Below are the code and all the weights of a small trained network. Each question names an input and a class and asks about switching units off, where a switched-off unit gives its printed mean instead of its output.

import numpy as np


def w(rows, s, z=0):
    codes = np.array(rows[::2]) - 128.0
    scale = np.full(codes.shape[1], s)
    scale[-1] = z or s
    return codes * scale


def norm(h):
    return h / np.sqrt((h * h).mean(-1, keepdims=True) + 1e-5)


def f(y):
    return np.maximum(y, 0)


def log_softmax(a):
    a = a - a.max(-1, keepdims=True)
    return a - np.log(np.exp(a).sum(-1, keepdims=True))


def net(x, mask):
    res = np.array(x, float).reshape(1, 5) / 4 @ E
    u = 0
    for l in range(2):
        y = f(norm(res) @ A[l][:, :-1].T + A[l][:, -1])
        res = res + np.where(mask[u : u + 3], y, B[l][:, -1]) @ B[l][:, :-1]
        u += 3
    return log_softmax(norm(res)[-1] @ U[:, :-1].T + U[:, -1])


A, B = {}, {}
E = w([
[104,230,23,116,183,128],'x0',
[123,94,99,182,94,56],'x1',
[237,159,12,179,184,145],'x2',
[117,123,121,127,109,141],'x3',
[142,139,133,115,127,114],'x4',
],0.011)
A[0] = w([
[65,132,64,169,84,6,3],'L0N0',
[129,65,60,170,79,23,211],'L0N1',
[246,89,128,154,117,205,88],'L0N2',
],0.02,0.0047)
B[0] = w([
[150,121,30,8,76,77,228],'L0N0',
[136,126,203,225,164,127,255],'L0N1',
[165,87,58,72,185,89,209],'L0N2',
],0.018,0.013)
A[1] = w([
[9,247,81,89,175,138,71],'L1N0',
[166,96,152,57,194,215,254],'L1N1',
[161,248,6,199,132,158,55],'L1N2',
],0.02,0.0069)
B[1] = w([
[159,172,101,125,255,124,211],'L1N0',
[66,181,118,118,64,184,246],'L1N1',
[86,78,223,146,31,143,217],'L1N2',
],0.02,0.014)
U = w([
[55,157,166,114,86,191,166],'0',
[148,121,17,58,134,99,251],'1',
[137,89,193,168,72,62,185],'2',
[197,90,85,209,218,112,2],'3',
[122,204,114,124,252,147,22],'4',
],0.02,0.003)

Each question gives the input, the list of numbers given to net, and the class t.
The units are the neurons (one row each of A and B). Each row of codes is followed by its name. A weight is (code - 128) times the scale printed after its matrix; where a second scale follows, it is the last column's (A, B and U).
mask holds one flag per neuron, layer by layer. A switched-off neuron (its flag False) gives its mean, the last column of its row in B, instead of its output. The means were averaged over made-up inputs and are rounded, as every weight is.
A unit's drop is (log p(t) with every unit on - log p(t) with that unit switched off) / (log p(t) with every unit on - log p(t) with every unit switched off).
The circuit of an input: a set's keep is (log p(t) with only the set's units on - log p(t) with every unit switched off) / (log p(t) with every unit on - log p(t) with every unit switched off). Starting from all 6 units, units are removed one at a time, each time the one whose removal leaves the highest keep (on an exact tie, the one counted first), for as long as the keep stays at least 0.8.
circuit, biggest first: the units of the circuit, biggest drop first
unit that matters most: the unit with the biggest drop
k most important neurons: the k neurons with the biggest drops, biggest first
k most important neurons of layer l: the k neurons of layer l with the biggest drops, biggest first
drop of u: that unit's drop, to one decimal
input [6,-2,1,0,2], class 0: unit that matters most -> L1N2
input [0,-7,6,-1,2], class 1: 2 most important neurons -> (L0N2; L0N1)
input [3,-6,-3,5,5], class 4: circuit, biggest first -> (L1N0; L0N1; L0N0)
input [-2,1,-1,-1,4], class 2: 3 most important neurons -> (L1N0; L1N1; L0N2)
input [1,-3,3,-7,-4], class 0: 3 most important neurons -> (L0N0; L1N1; L1N0)
input [1,-4,2,2,5], class 0: 3 most important neurons -> (L0N0; L1N1; L1N0)
input [8,6,4,5,-4], class 2: 2 most important neurons -> (L1N2; L1N1)
input [-4,-8,1,-3,2], class 1: 3 most important neurons -> (L0N2; L0N1; L1N2)
input [-8,3,6,-5,5], class 3: circuit, biggest first -> (L0N1; L0N2)
input [8,4,3,5,1], class 2: 2 most important neurons of layer 1 -> (L1N2; L1N1)
input [-8,-6,1,-3,5], class 1: 2 most important neurons -> (L0N2; L0N1)
input [6,-4,1,0,3], class 0: 2 most important neurons of layer 1 -> (L1N2; L1N1)
input [-6,2,2,-3,6], class 3: 2 most important neurons -> (L1N2; L0N1)
input [1,5,8,7,2], class 2: 2 most important neurons -> (L1N2; L1N0)
input [-1,5,6,6,4], class 3: 2 most important neurons -> (L0N1; L0N2)
input [-6,-6,4,4,-6], class 1: unit that matters most -> L0N2
input [-2,1,5,-6,-6], class 3: 2 most important neurons -> (L0N0; L0N1)
input [7,0,-6,4,5], class 4: 2 most important neurons -> (L1N0; L0N2)
input [3,0,-2,-8,-2], class 4: 2 most important neurons of layer 1 -> (L1N0; L1N2)
input [2,7,8,8,7], class 2: unit that matters most -> L1N2
input [7,1,6,-3,0], class 2: 2 most important neurons of layer 1 -> (L1N2; L1N1)
input [-1,7,4,4,-8], class 3: drop of L1N2 -> 0.4
input [2,5,-7,0,1], class 1: drop of L0N0 -> 1.8
